Below are the code and all the weights of a small trained network. Each question names an input and a class and asks about switching units off, where a switched-off unit gives its printed mean instead of its output.

import numpy as np


def w(rows, s, z=0):
    codes = np.array(rows[::2]) - 128.0
    scale = np.full(codes.shape[1], s)
    scale[-1] = z or s
    return codes * scale


def norm(h):
    return h / np.sqrt((h * h).mean(-1, keepdims=True) + 1e-5)


def f(y):
    return np.maximum(y, 0)


def log_softmax(a):
    a = a - a.max(-1, keepdims=True)
    return a - np.log(np.exp(a).sum(-1, keepdims=True))


def net(x, mask):
    res = np.array(x, float).reshape(1, 8) / 4 @ E
    u = 0
    for l in range(3):
        y = f(norm(res) @ A[l][:, :-1].T + A[l][:, -1])
        res = res + np.where(mask[u : u + 3], y, B[l][:, -1]) @ B[l][:, :-1]
        u += 3
    return log_softmax(norm(res)[-1] @ U[:, :-1].T + U[:, -1])


A, B = {}, {}
E = w([
[63,121,121,223,135,99,92,128,88,145,163],'x0',
[127,97,139,117,117,221,173,168,117,187,158],'x1',
[136,74,68,156,138,169,171,136,74,53,89],'x2',
[137,181,101,109,105,63,171,191,73,143,137],'x3',
[109,141,188,169,161,103,253,106,178,102,135],'x4',
[126,80,135,158,64,109,108,167,184,153,84],'x5',
[147,235,102,180,144,184,116,167,164,113,64],'x6',
[128,129,128,129,124,132,128,128,124,124,127],'x7',
],0.011)
A[0] = w([
[144,62,151,191,2,85,116,183,191,142,68,42],'L0N0',
[158,26,33,174,137,161,190,136,54,27,74,84],'L0N1',
[87,9,164,57,111,82,140,106,77,116,187,3],'L0N2',
],0.0075,0.008)
B[0] = w([
[89,82,32,74,204,121,159,120,137,107,144,190],'L0N0',
[146,181,148,120,102,89,101,84,178,220,165,254],'L0N1',
[73,247,103,141,64,207,124,132,160,46,83,187],'L0N2',
],0.015,0.0058)
A[1] = w([
[169,138,124,138,132,2,75,64,144,31,89,87],'L1N0',
[253,115,146,13,104,152,172,115,162,83,71,82],'L1N1',
[130,51,173,167,172,222,58,17,202,91,111,2],'L1N2',
],0.0092,0.0076)
B[1] = w([
[114,96,156,104,118,252,181,182,108,202,174,253],'L1N0',
[30,100,126,239,148,86,86,115,62,162,127,255],'L1N1',
[164,198,67,104,67,29,214,194,40,171,122,219],'L1N2',
],0.012,0.0053)
A[2] = w([
[114,69,152,84,77,93,139,83,106,106,170,67],'L2N0',
[196,97,86,84,99,154,6,142,68,112,122,1],'L2N1',
[152,171,133,110,200,148,131,63,70,108,176,69],'L2N2',
],0.011,0.0037)
B[2] = w([
[213,210,153,181,170,184,66,197,173,97,54,194],'L2N0',
[135,122,217,141,191,100,248,64,158,51,163,253],'L2N1',
[127,10,66,83,126,105,61,135,179,108,75,233],'L2N2',
],0.013,0.0044)
U = w([
[158,157,151,90,96,76,65,71,184,187,159,254],'0',
[146,85,198,165,177,82,231,85,148,40,147,114],'1',
[122,220,107,148,97,211,79,157,125,25,49,188],'2',
[156,155,94,48,93,15,168,188,2,143,131,56],'3',
[114,12,44,65,148,97,93,148,173,99,109,93],'4',
[85,119,123,109,124,132,117,108,110,149,155,229],'5',
[126,59,152,111,115,249,147,167,75,185,178,32],'6',
[49,81,133,235,124,72,50,90,48,132,143,30],'7',
],0.011,0.0065)

Each question gives the input, the list of numbers given to net, and the class t.
The units are the neurons (one row each of A and B). Each row of codes is followed by its name. A weight is (code - 128) times the scale printed after its matrix; where a second scale follows, it is the last column's (A, B and U).
mask holds one flag per neuron, layer by layer. A switched-off neuron (its flag False) gives its mean, the last column of its row in B, instead of its output. The means were averaged over made-up inputs and are rounded, as every weight is.
A unit's drop is (log p(t) with every unit on - log p(t) with that unit switched off) / (log p(t) with every unit on - log p(t) with every unit switched off).
The circuit of an input: a set's keep is (log p(t) with only the set's units on - log p(t) with every unit switched off) / (log p(t) with every unit on - log p(t) with every unit switched off). Starting from all 9 units, units are removed one at a time, each time the one whose removal leaves the highest keep (on an exact tie, the one counted first), for as long as the keep stays at least 0.8.
circuit, biggest first: the units of the circuit, biggest drop first
k most important neurons: the k neurons with the biggest drops, biggest first
k most important neurons of layer l: the k neurons of layer l with the biggest drops, biggest first
input [-7,5,4,3,-8,7,2,-3], class 1: circuit, biggest first	L2N1
input [-4,7,-2,-4,-5,7,-2,2], class 4: 2 most important neurons	L0N0, L1N0
input [2,-4,3,-2,-1,4,0,5], class 5: 2 most important neurons of layer 0	L0N1, L0N0
input [4,8,8,4,-2,-4,-6,5], class 0: circuit, biggest first	L0N1, L1N0
input [-4,5,-5,-7,-2,-3,3,-5], class 3: circuit, biggest first	L1N2, L0N1
input [-5,1,-3,-2,-7,7,6,-1], class 1: circuit, biggest first	L2N1, L0N1, L0N2
input [8,3,4,-3,-2,-3,-8,-6], class 2: 2 most important neurons	L0N2, L1N1
input [-4,-4,-3,1,3,0,3,-7], class 5: circuit, biggest first	L1N0, L1N1
input [-4,5,7,0,7,3,-4,7], class 0: 2 most important neurons	L0N1, L2N1
input [1,5,5,-7,-7,-7,2,7], class 1: 2 most important neurons	L2N1, L1N0
input [-4,3,-5,-5,-7,5,-4,-5], class 1: circuit, biggest first	L2N1, L0N1
input [-1,-8,4,2,1,7,-4,5], class 6: 2 most important neurons	L1N0, L2N2
input [-8,4,-7,-2,-3,2,-1,-5], class 7: circuit, biggest first	L1N1, L0N1
input [-4,-4,0,0,-4,-8,-7,-6], class 4: most important neuron	L2N2
input [-1,4,-4,6,-1,7,-8,-8], class 2: circuit, biggest first	L0N2, L2N0, L0N1
input [1,6,-2,6,0,7,2,-5], class 4: 2 most important neurons of layer 1	L1N2, L1N0
input [-8,-5,-3,-4,-6,-1,2,-8], class 5: 3 most important neurons	L1N1, L1N0, L2N2
input [0,8,-4,-2,-7,8,3,2], class 4: 3 most important neurons	L0N0, L1N0, L0N1
input [-4,-7,-5,-1,-6,-1,3,0], class 6: circuit, biggest first	L1N0, L0N1
input [-5,-4,8,3,-5,-1,-7,6], class 0: most important neuron	L0N1
input [2,2,4,5,-5,-4,-5,7], class 5: 2 most important neurons	L0N2, L0N1
input [-3,-8,8,6,-1,-6,-2,-8], class 0: 3 most important neurons	L0N1, L1N2, L0N0
input [-4,5,7,0,4,-8,5,8], class 4: 2 most important neurons	L2N2, L1N0
input [-7,8,-3,-8,-5,-5,-4,7], class 3: circuit, biggest first	L1N2, L1N0
input [8,-6,-1,-7,3,4,4,-8], class 5: 2 most important neurons	L1N0, L1N1
input [-8,5,7,6,-7,5,-2,8], class 5: circuit, biggest first	L1N1, L0N1
